Here is a tiny trained network, its code and every weight. The questions are about switching its units off for an input and a class, where a switched-off unit gives its printed mean instead of its output.

import numpy as np


def w(rows, s, z=0):
    codes = np.array(rows[::2]) - 128.0
    scale = np.full(codes.shape[1], s)
    scale[-1] = z or s
    return codes * scale


def f(y):
    return np.maximum(y, 0)


def log_softmax(a):
    a = a - a.max(-1, keepdims=True)
    return a - np.log(np.exp(a).sum(-1, keepdims=True))


def net(x, mask):
    res = np.array(x, float).reshape(1, 8) / 4 @ E
    y = f(res @ A[0][:, :-1].T + A[0][:, -1])
    res = res + np.where(mask, y, B[0][:, -1]) @ B[0][:, :-1]
    return log_softmax(res[-1] @ U[:, :-1].T + U[:, -1])


A, B = {}, {}
E = w([
[118,138,132,135,157,112,127,136,106,107,125],'x0',
[118,140,114,115,138,126,121,121,132,115,120],'x1',
[118,122,135,131,121,112,98,130,137,117,135],'x2',
[134,123,117,130,131,138,159,133,132,147,131],'x3',
[238,128,43,169,89,1,101,149,86,154,60],'x4',
[126,124,137,132,125,119,120,140,125,122,133],'x5',
[140,130,125,132,128,150,142,128,124,138,123],'x6',
[126,215,88,242,49,116,200,105,172,38,188],'x7',
],0.0091)
A[0] = w([
[148,58,148,61,166,136,49,102,59,217,69,137],'neuron 0',
[140,212,82,222,55,113,173,91,125,59,194,133],'neuron 1',
[94,143,111,104,112,126,146,114,121,111,74,107],'neuron 2',
[145,201,74,204,60,113,172,83,134,57,195,149],'neuron 3',
[238,84,40,187,99,47,113,159,100,123,9,33],'neuron 4',
[157,124,138,140,138,134,149,125,87,158,178,133],'neuron 5',
[235,134,40,158,88,30,103,142,79,157,50,77],'neuron 6',
[121,160,75,160,132,127,103,123,150,101,172,129],'neuron 7',
[56,130,210,76,141,242,160,90,138,82,225,1],'neuron 8',
[146,3,123,28,159,125,73,156,71,167,50,164],'neuron 9',
],0.0058,0.002)
B[0] = w([
[188,146,95,162,167,113,115,175,172,151,48,243],'neuron 0',
[168,136,43,160,200,81,110,193,209,171,92,254],'neuron 1',
[143,133,98,142,129,129,120,122,146,117,154,132],'neuron 2',
[177,212,1,147,222,72,79,213,221,211,64,249],'neuron 3',
[75,56,185,52,47,186,208,63,66,80,164,243],'neuron 4',
[127,137,103,152,132,121,143,118,122,130,119,137],'neuron 5',
[26,60,191,93,11,208,169,21,36,60,212,247],'neuron 6',
[129,146,135,155,144,84,67,109,138,149,123,168],'neuron 7',
[101,52,150,105,15,177,160,76,24,39,180,241],'neuron 8',
[217,135,63,180,202,75,141,218,180,180,66,254],'neuron 9',
],0.0064,0.0089)
U = w([
[222,173,91,125,194,57,112,254,171,205,58,254],'0',
[60,95,178,96,85,175,162,29,71,48,202,2],'1',
],0.0082,0.0004)

Each question gives the input, the list of numbers given to net, and the class t.
The units are the neurons (one row each of A and B). Each row of codes is followed by its name. A weight is (code - 128) times the scale printed after its matrix; where a second scale follows, it is the last column's (A, B and U).
mask holds one flag per neuron, in row order. A switched-off neuron (its flag False) gives its mean, the last column of its row in B, instead of its output. The means were averaged over made-up inputs and are rounded, as every weight is.
A unit's drop is (log p(t) with every unit on - log p(t) with that unit switched off) / (log p(t) with every unit on - log p(t) with every unit switched off).
most important unit: the unit with the biggest drop
k most important neurons: the k neurons with the biggest drops, biggest first
drop when u is switched off: that unit's drop, to one decimal
input [-5,-7,-6,0,-6,8,-6,6], class 0: 4 most important neurons -> neuron 3; neuron 6; neuron 1; neuron 4
input [-4,8,-4,-3,-8,-7,-1,-8], class 0: most important unit -> neuron 9
input [1,-2,-6,8,-7,-1,-8,8], class 0: 3 most important neurons -> neuron 3; neuron 1; neuron 6
input [-4,1,5,-3,8,6,3,-4], class 1: 2 most important neurons -> neuron 6; neuron 4
input [3,5,6,2,6,-7,1,4], class 1: 3 most important neurons -> neuron 6; neuron 4; neuron 9
input [2,-5,8,4,5,-2,-5,4], class 1: 4 most important neurons -> neuron 6; neuron 4; neuron 9; neuron 0
input [-4,7,7,8,-1,-8,1,0], class 1: 4 most important neurons -> neuron 3; neuron 9; neuron 1; neuron 0
input [3,2,5,-2,8,0,1,-5], class 1: 2 most important neurons -> neuron 6; neuron 4
input [1,5,2,5,8,-8,6,-3], class 1: drop when neuron 6 is switched off -> 0.2
input [-2,6,-4,-2,-5,-7,-8,7], class 0: drop when neuron 3 is switched off -> 0.3
